Below is a small trained network, with its code and all its weights. Each question gives an input and a class and asks what happens when units are switched off, that is, made to give their printed mean instead of their output.

import numpy as np


def w(rows, s, z=0):
    codes = np.array(rows[::2]) - 128.0
    scale = np.full(codes.shape[1], s)
    scale[-1] = z or s
    return codes * scale


def norm(h):
    return h / np.sqrt((h * h).mean(-1, keepdims=True) + 1e-5)


def f(y):
    return y / 2 * (1 + np.tanh(0.7978845608 * (y + 0.044715 * y**3)))


def log_softmax(a):
    a = a - a.max(-1, keepdims=True)
    return a - np.log(np.exp(a).sum(-1, keepdims=True))


def net(x, mask):
    res = np.array(x, float).reshape(1, 8) / 4 @ E
    u = 0
    for l in range(4):
        y = f(norm(res) @ A[l][:, :-1].T + A[l][:, -1])
        res = res + np.where(mask[u : u + 3], y, B[l][:, -1]) @ B[l][:, :-1]
        u += 3
    return log_softmax(norm(res)[-1] @ U[:, :-1].T + U[:, -1])


A, B = {}, {}
E = w([
[139,124,188,136,27,141,192,107,240,113],'x0',
[74,211,206,155,113,193,201,210,8,115],'x1',
[94,65,161,84,175,90,139,109,153,54],'x2',
[10,130,191,113,184,58,113,201,136,38],'x3',
[221,157,116,124,126,235,105,81,67,174],'x4',
[193,137,177,118,108,247,185,111,32,137],'x5',
[226,116,77,113,52,84,92,61,255,177],'x6',
[102,48,85,109,241,87,96,116,85,101],'x7',
],0.0026)
A[0] = w([
[96,99,100,108,166,97,95,122,173,115,123],'L0N0',
[188,126,54,129,34,112,119,94,255,206,6],'L0N1',
[213,162,56,102,102,132,122,128,186,127,74],'L0N2',
],0.0031,0.0022)
B[0] = w([
[112,141,170,147,133,109,170,93,179,112,182],'L0N0',
[113,240,131,245,31,56,4,108,156,189,255],'L0N1',
[128,169,178,181,122,106,42,73,116,203,161],'L0N2',
],0.0038,0.002)
A[1] = w([
[132,183,254,115,32,178,237,161,121,95,6],'L1N0',
[245,93,105,89,182,217,87,62,61,167,15],'L1N1',
[14,180,118,153,192,134,123,191,4,99,46],'L1N2',
],0.0033,0.002)
B[1] = w([
[65,132,21,167,48,238,183,181,191,91,209],'L1N0',
[144,85,78,152,149,129,179,69,43,203,154],'L1N1',
[227,212,250,73,94,31,37,255,99,215,254],'L1N2',
],0.0043,0.0024)
A[2] = w([
[76,60,143,101,169,15,149,138,216,59,40],'L2N0',
[56,28,143,94,207,23,79,101,227,3,6],'L2N1',
[101,89,74,144,167,131,77,106,113,122,116],'L2N2',
],0.0037,0.0021)
B[2] = w([
[99,85,96,109,241,109,120,91,144,126,213],'L2N0',
[1,89,82,38,220,89,191,38,185,99,252],'L2N1',
[124,136,152,138,30,191,216,185,98,90,134],'L2N2',
],0.0053,0.0034)
A[3] = w([
[160,124,123,162,142,161,137,104,35,181,67],'L3N0',
[224,72,66,114,147,196,144,59,2,160,2],'L3N1',
[64,128,109,162,80,247,191,171,135,55,87],'L3N2',
],0.0041,0.0026)
B[3] = w([
[148,50,156,90,141,84,143,98,88,96,189],'L3N0',
[210,13,109,189,228,175,175,31,54,70,232],'L3N1',
[51,94,3,24,79,240,188,144,139,51,250],'L3N2',
],0.0047,0.0012)
U = w([
[51,104,112,87,203,66,139,88,193,101,242],'0',
[170,183,117,192,57,89,69,75,207,173,248],'1',
[135,184,213,99,154,68,98,254,65,136,1],'2',
[84,149,102,108,64,224,195,186,150,80,70],'3',
[194,74,119,151,169,160,157,64,50,131,16],'4',
],0.0098,0.00061)

Each question gives the input, the list of numbers given to net, and the class t.
The units are the neurons (one row each of A and B). Each row of codes is followed by its name. A weight is (code - 128) times the scale printed after its matrix; where a second scale follows, it is the last column's (A, B and U).
mask holds one flag per neuron, layer by layer. A switched-off neuron (its flag False) gives its mean, the last column of its row in B, instead of its output. The means were averaged over made-up inputs and are rounded, as every weight is.
A unit's drop is (log p(t) with every unit on - log p(t) with that unit switched off) / (log p(t) with every unit on - log p(t) with every unit switched off).
The circuit of an input: a set's keep is (log p(t) with only the set's units on - log p(t) with every unit switched off) / (log p(t) with every unit on - log p(t) with every unit switched off). Starting from all 12 units, units are removed one at a time, each time the one whose removal leaves the highest keep (on an exact tie, the one counted first), for as long as the keep stays at least 0.8.
circuit, biggest first: the units of the circuit, biggest drop first
top k neurons: the k neurons with the biggest drops, biggest first
top k neurons in layer l: the k neurons of layer l with the biggest drops, biggest first
drop of u: that unit's drop, to one decimal
input [-7,4,8,-3,-8,-4,-5,1], class 2: circuit, biggest first -> [L1N2]
input [-6,-3,-4,-4,-4,-3,-3,3], class 2: circuit, biggest first -> [L2N1; L2N2]
input [5,6,-7,5,1,-1,6,0], class 3: top 3 neurons -> [L1N0; L3N2; L1N2]
input [5,2,0,-2,0,-5,-6,0], class 3: top 3 neurons -> [L1N0; L3N2; L0N1]
input [0,4,5,-3,-6,-2,7,-2], class 1: top 2 neurons -> [L0N1; L2N1]
input [-5,-1,4,-4,-7,3,-3,-7], class 3: top 2 neurons -> [L1N0; L0N1]
input [7,-7,8,-4,-1,6,-6,-1], class 3: top 2 neurons in layer 1 -> [L1N0; L1N2]
input [1,8,7,1,-7,3,2,-1], class 3: top 2 neurons -> [L1N0; L3N2]
input [-2,3,1,-3,-5,-5,-4,-5], class 2: drop of L1N2 -> 1.4
input [2,5,2,3,-2,4,1,5], class 2: drop of L1N2 -> 2.7
input [3,3,1,0,3,-8,-5,2], class 2: drop of L1N2 -> 1.3
input [-5,7,8,-6,8,-6,-7,7], class 2: drop of L1N2 -> 2.0
